Here is a tiny trained network, its code and every weight. The questions are about switching its units off for an input and a class, where a switched-off unit gives its printed mean instead of its output.

import numpy as np


def w(rows, s, z=0):
    codes = np.array(rows[::2]) - 128.0
    scale = np.full(codes.shape[1], s)
    scale[-1] = z or s
    return codes * scale


def f(y):
    return np.maximum(y, 0)


def log_softmax(a):
    a = a - a.max(-1, keepdims=True)
    return a - np.log(np.exp(a).sum(-1, keepdims=True))


def net(x, mask):
    res = np.array(x, float).reshape(1, 8) / 4 @ E
    y = f(res @ A[0][:, :-1].T + A[0][:, -1])
    res = res + np.where(mask, y, B[0][:, -1]) @ B[0][:, :-1]
    return log_softmax(res[-1] @ U[:, :-1].T + U[:, -1])


A, B = {}, {}
E = w([
[155,126,46,137,118,110,184,72,78,165],'x0',
[146,254,129,155,102,109,178,187,122,170],'x1',
[133,100,104,141,173,212,129,168,93,105],'x2',
[224,94,173,135,161,163,162,162,133,186],'x3',
[101,88,116,79,124,80,130,110,45,91],'x4',
[140,100,171,174,55,88,130,122,113,177],'x5',
[160,129,102,83,150,116,192,99,189,141],'x6',
[166,151,90,111,195,137,101,83,112,130],'x7',
],0.0086)
A[0] = w([
[149,99,188,156,155,219,97,187,145,132,90],'neuron 0',
[52,54,145,118,91,88,70,119,78,79,251],'neuron 1',
[209,117,112,126,132,103,171,83,78,204,90],'neuron 2',
[67,83,159,158,40,91,122,168,71,115,53],'neuron 3',
[171,173,41,108,180,145,194,121,90,140,210],'neuron 4',
[120,217,180,121,90,78,141,158,180,153,98],'neuron 5',
[132,89,88,70,174,183,209,155,157,78,26],'neuron 6',
[150,53,123,130,127,117,149,74,189,150,122],'neuron 7',
[125,237,184,116,98,83,147,168,185,158,95],'neuron 8',
[207,134,99,112,155,112,184,113,54,176,23],'neuron 9',
[88,59,130,67,184,122,38,88,122,42,31],'neuron 10',
[109,215,180,126,91,88,132,161,188,145,62],'neuron 11',
[168,103,217,173,149,209,94,201,145,140,117],'neuron 12',
[65,161,71,157,147,134,57,93,111,75,119],'neuron 13',
[155,56,142,134,100,103,150,77,219,178,82],'neuron 14',
[100,95,91,65,196,163,117,127,137,44,196],'neuron 15',
[84,126,166,179,10,85,139,174,78,144,118],'neuron 16',
[115,172,46,125,164,166,164,131,120,96,102],'neuron 17',
[89,196,41,144,168,172,137,120,131,85,87],'neuron 18',
[171,108,166,151,179,232,108,180,149,129,121],'neuron 19',
[100,254,99,167,109,112,114,126,131,135,210],'neuron 20',
[161,122,198,161,143,194,108,189,141,147,147],'neuron 21',
[190,117,126,131,112,82,162,86,107,214,193],'neuron 22',
[121,43,142,139,94,101,124,86,200,144,140],'neuron 23',
[65,56,154,107,97,86,66,104,101,85,189],'neuron 24',
[99,195,87,166,130,132,86,107,121,120,43],'neuron 25',
],0.0068,0.0021)
B[0] = w([
[162,71,196,179,185,217,59,199,146,168,214],'neuron 0',
[30,42,221,116,104,50,82,100,38,59,254],'neuron 1',
[224,125,86,137,186,42,147,97,79,195,204],'neuron 2',
[43,71,207,177,47,107,172,164,44,114,212],'neuron 3',
[149,189,14,98,172,151,177,141,68,162,224],'neuron 4',
[126,230,161,156,124,3,161,205,210,55,222],'neuron 5',
[122,95,103,33,198,197,231,175,176,93,182],'neuron 6',
[186,40,136,102,97,139,139,52,195,157,179],'neuron 7',
[137,240,147,154,141,24,150,210,214,70,232],'neuron 8',
[195,150,82,116,228,83,152,149,57,165,195],'neuron 9',
[77,82,176,33,238,88,46,70,142,45,233],'neuron 10',
[106,205,161,141,129,45,126,183,200,65,215],'neuron 11',
[168,84,233,231,180,203,35,229,150,189,233],'neuron 12',
[47,189,66,127,117,172,28,65,99,111,206],'neuron 13',
[185,62,150,134,45,129,148,44,213,178,192],'neuron 14',
[74,105,111,39,209,189,126,108,171,68,226],'neuron 15',
[71,116,209,222,31,82,206,212,81,125,238],'neuron 16',
[89,177,32,99,107,205,153,124,109,134,188],'neuron 17',
[63,195,25,118,89,220,121,114,129,135,195],'neuron 18',
[177,76,158,155,213,230,93,205,149,179,223],'neuron 19',
[96,247,73,217,61,109,70,134,173,141,227],'neuron 20',
[154,119,186,219,170,166,70,212,151,165,215],'neuron 21',
[213,132,94,162,126,27,169,87,111,194,214],'neuron 22',
[138,33,183,121,45,131,133,45,203,131,192],'neuron 23',
[63,80,222,118,124,69,85,107,94,72,237],'neuron 24',
[98,198,82,167,100,143,55,99,128,139,167],'neuron 25',
],0.0052,0.0076)
U = w([
[64,76,195,177,10,92,168,169,18,109,57],'0',
[116,130,68,35,189,221,230,149,141,98,2],'1',
[193,49,146,119,34,108,193,25,233,191,229],'2',
[69,210,41,148,76,196,60,67,100,137,76],'3',
[231,149,77,133,182,69,190,111,26,217,168],'4',
[172,80,196,184,185,232,61,212,166,187,249],'5',
[125,254,148,153,101,48,151,186,231,95,221],'6',
[79,67,174,53,183,98,43,54,107,28,19],'7',
],0.0062,0.00081)

Each question gives the input, the list of numbers given to net, and the class t.
The units are the neurons (one row each of A and B). Each row of codes is followed by its name. A weight is (code - 128) times the scale printed after its matrix; where a second scale follows, it is the last column's (A, B and U).
mask holds one flag per neuron, in row order. A switched-off neuron (its flag False) gives its mean, the last column of its row in B, instead of its output. The means were averaged over made-up inputs and are rounded, as every weight is.
A unit's drop is (log p(t) with every unit on - log p(t) with that unit switched off) / (log p(t) with every unit on - log p(t) with every unit switched off).
The circuit of an input: a set's keep is (log p(t) with only the set's units on - log p(t) with every unit switched off) / (log p(t) with every unit on - log p(t) with every unit switched off). Starting from the 12 units with the biggest drops (on a tie, the unit counted first), units are removed one at a time, each time the one whose removal leaves the highest keep (on an exact tie, the one counted first), for as long as the keep stays at least 0.8.
circuit, biggest first: the units of the circuit, biggest drop first
unit that matters most: the unit with the biggest drop
k most important neurons: the k neurons with the biggest drops, biggest first
drop when u is switched off: that unit's drop, to one decimal
input [8,-3,-8,0,-8,8,-5,-5], class 2: circuit, biggest first : [neuron 14]
input [-7,-2,-7,0,1,5,7,-5], class 2: 4 most important neurons : [neuron 14; neuron 23; neuron 7; neuron 20]
input [6,7,6,8,3,8,-2,-7], class 4: 4 most important neurons : [neuron 2; neuron 9; neuron 22; neuron 1]
input [2,-7,-2,8,-1,2,0,0], class 2: circuit, biggest first : [neuron 14; neuron 7]
input [6,4,2,1,0,-4,-4,0], class 4: circuit, biggest first : [neuron 9; neuron 4]
input [-5,2,4,-8,-8,-7,2,1], class 3: circuit, biggest first : [neuron 18; neuron 13]
input [-4,0,-8,7,4,8,-4,7], class 2: circuit, biggest first : [neuron 14; neuron 22; neuron 23]
input [7,-5,5,2,-4,1,3,5], class 4: circuit, biggest first : [neuron 2; neuron 4]
input [6,0,3,2,-8,-2,8,0], class 4: circuit, biggest first : [neuron 2; neuron 4]
input [6,-4,-2,5,2,6,-2,-1], class 2: circuit, biggest first : [neuron 14; neuron 7]
input [4,-5,-6,6,7,4,3,1], class 2: 2 most important neurons : [neuron 14; neuron 23]
input [1,1,-6,7,-5,4,4,1], class 2: 3 most important neurons : [neuron 14; neuron 7; neuron 23]
input [4,7,8,-8,2,-4,7,-2], class 3: 2 most important neurons : [neuron 20; neuron 18]
input [1,-2,-8,-3,-3,-2,-8,1], class 0: unit that matters most : neuron 15
input [5,7,-2,-3,1,1,7,4], class 4: 4 most important neurons : [neuron 4; neuron 2; neuron 9; neuron 22]
input [4,0,3,-7,-8,-6,5,7], class 3: drop when neuron 20 is switched off : 0.2
input [2,8,-2,5,7,-1,-4,1], class 4: drop when neuron 2 is switched off : 0.1
